Below is a small trained network, with its code and all its weights. Each question gives an input and a class and asks what happens when units are switched off, that is, made to give their printed mean instead of their output.

import numpy as np


def w(rows, s, z=0):
    codes = np.array(rows[::2]) - 128.0
    scale = np.full(codes.shape[1], s)
    scale[-1] = z or s
    return codes * scale


def f(y):
    return np.maximum(y, 0)


def log_softmax(a):
    a = a - a.max(-1, keepdims=True)
    return a - np.log(np.exp(a).sum(-1, keepdims=True))


def net(x, mask):
    res = np.array(x, float).reshape(1, 5) / 4 @ E
    y = f(res @ A[0][:, :-1].T + A[0][:, -1])
    res = res + np.where(mask, y, B[0][:, -1]) @ B[0][:, :-1]
    return log_softmax(res[-1] @ U[:, :-1].T + U[:, -1])


A, B = {}, {}
E = w([
[237,98,2,235],'x0',
[109,7,58,45],'x1',
[126,127,128,127],'x2',
[125,128,126,124],'x3',
[190,239,49,41],'x4',
],0.007)
A[0] = w([
[152,209,191,150,220],'N1',
[99,56,168,194,95],'N2',
[207,152,63,21,115],'N3',
[167,155,7,164,119],'N4',
[112,158,179,68,111],'N5',
[144,149,47,176,116],'N6',
[133,226,46,70,74],'N7',
[72,153,253,2,119],'N8',
[105,71,84,62,198],'N9',
[172,176,179,173,96],'N10',
[109,54,97,58,208],'N11',
[200,151,148,70,69],'N12',
[119,222,160,179,96],'N13',
[168,122,73,167,102],'N14',
[86,148,146,86,86],'N15',
[142,33,84,46,154],'N16',
[177,93,99,172,94],'N17',
[129,132,122,98,252],'N18',
[112,30,197,192,87],'N19',
[222,70,135,188,102],'N20',
[30,140,140,87,112],'N21',
[170,125,90,229,106],'N22',
[100,104,133,172,119],'N23',
[168,95,54,197,101],'N24',
],0.0094,0.0031)
B[0] = w([
[168,104,119,179,201],'N1',
[19,249,24,72,209],'N2',
[104,192,141,140,199],'N3',
[140,90,152,108,213],'N4',
[145,99,170,115,178],'N5',
[190,132,183,97,189],'N6',
[2,202,47,104,190],'N7',
[152,45,193,110,254],'N8',
[164,112,60,207,201],'N9',
[154,130,129,161,175],'N10',
[170,136,129,193,211],'N11',
[108,159,100,102,152],'N12',
[171,112,78,190,185],'N13',
[129,85,156,68,184],'N14',
[139,108,151,106,163],'N15',
[142,117,86,187,212],'N16',
[162,104,194,111,183],'N17',
[109,104,116,164,168],'N18',
[30,194,77,111,227],'N19',
[106,98,176,83,201],'N20',
[176,99,135,105,189],'N21',
[152,107,162,112,212],'N22',
[131,159,71,84,167],'N23',
[114,89,193,76,212],'N24',
],0.0076,0.0094)
U = w([
[153,65,184,100,3],'0',
[74,171,114,118,128],'1',
[160,89,131,247,237],'2',
],0.014,0.0027)

Each question gives the input, the list of numbers given to net, and the class t.
The units are the neurons (one row each of A and B). Each row of codes is followed by its name. A weight is (code - 128) times the scale printed after its matrix; where a second scale follows, it is the last column's (A, B and U).
mask holds one flag per neuron, in row order. A switched-off neuron (its flag False) gives its mean, the last column of its row in B, instead of its output. The means were averaged over made-up inputs and are rounded, as every weight is.
A unit's drop is (log p(t) with every unit on - log p(t) with that unit switched off) / (log p(t) with every unit on - log p(t) with every unit switched off).
The circuit of an input: a set's keep is (log p(t) with only the set's units on - log p(t) with every unit switched off) / (log p(t) with every unit on - log p(t) with every unit switched off). Starting from the 12 units with the biggest drops (on a tie, the unit counted first), units are removed one at a time, each time the one whose removal leaves the highest keep (on an exact tie, the one counted first), for as long as the keep stays at least 0.8.
units of the circuit, in order: the units of the circuit, biggest drop first
most important unit: the unit with the biggest drop
k most important neurons: the k neurons with the biggest drops, biggest first
drop of u: that unit's drop, to one decimal
input [-6,2,1,-2,-8], class 1: units of the circuit, in order : [N2]
input [5,4,-6,5,2], class 0: units of the circuit, in order : [N24 N14]
input [-1,8,-7,7,7], class 2: units of the circuit, in order : [N9 N16]
input [-5,-6,4,7,2], class 2: units of the circuit, in order : [N13 N1]
input [6,2,-7,-3,6], class 0: 3 most important neurons : [N2 N4 N19]
input [-6,-8,8,2,-3], class 2: 2 most important neurons : [N13 N1]
input [-2,4,4,7,-4], class 1: 3 most important neurons : [N2 N19 N1]
input [-3,-5,-4,-2,4], class 2: 2 most important neurons : [N2 N1]
input [6,-5,-3,-1,-7], class 1: 3 most important neurons : [N2 N19 N8]
input [-6,-8,7,-5,5], class 2: 2 most important neurons : [N13 N1]
input [1,7,-1,-5,5], class 2: 2 most important neurons : [N2 N9]
input [5,-5,-4,-1,-2], class 0: drop of N22 : 0.1
input [0,1,-5,2,-7], class 1: drop of N1 : 0.0
input [-3,-2,6,0,-6], class 1: drop of N19 : 0.1
input [-7,-4,6,0,3], class 0: most important unit : N8
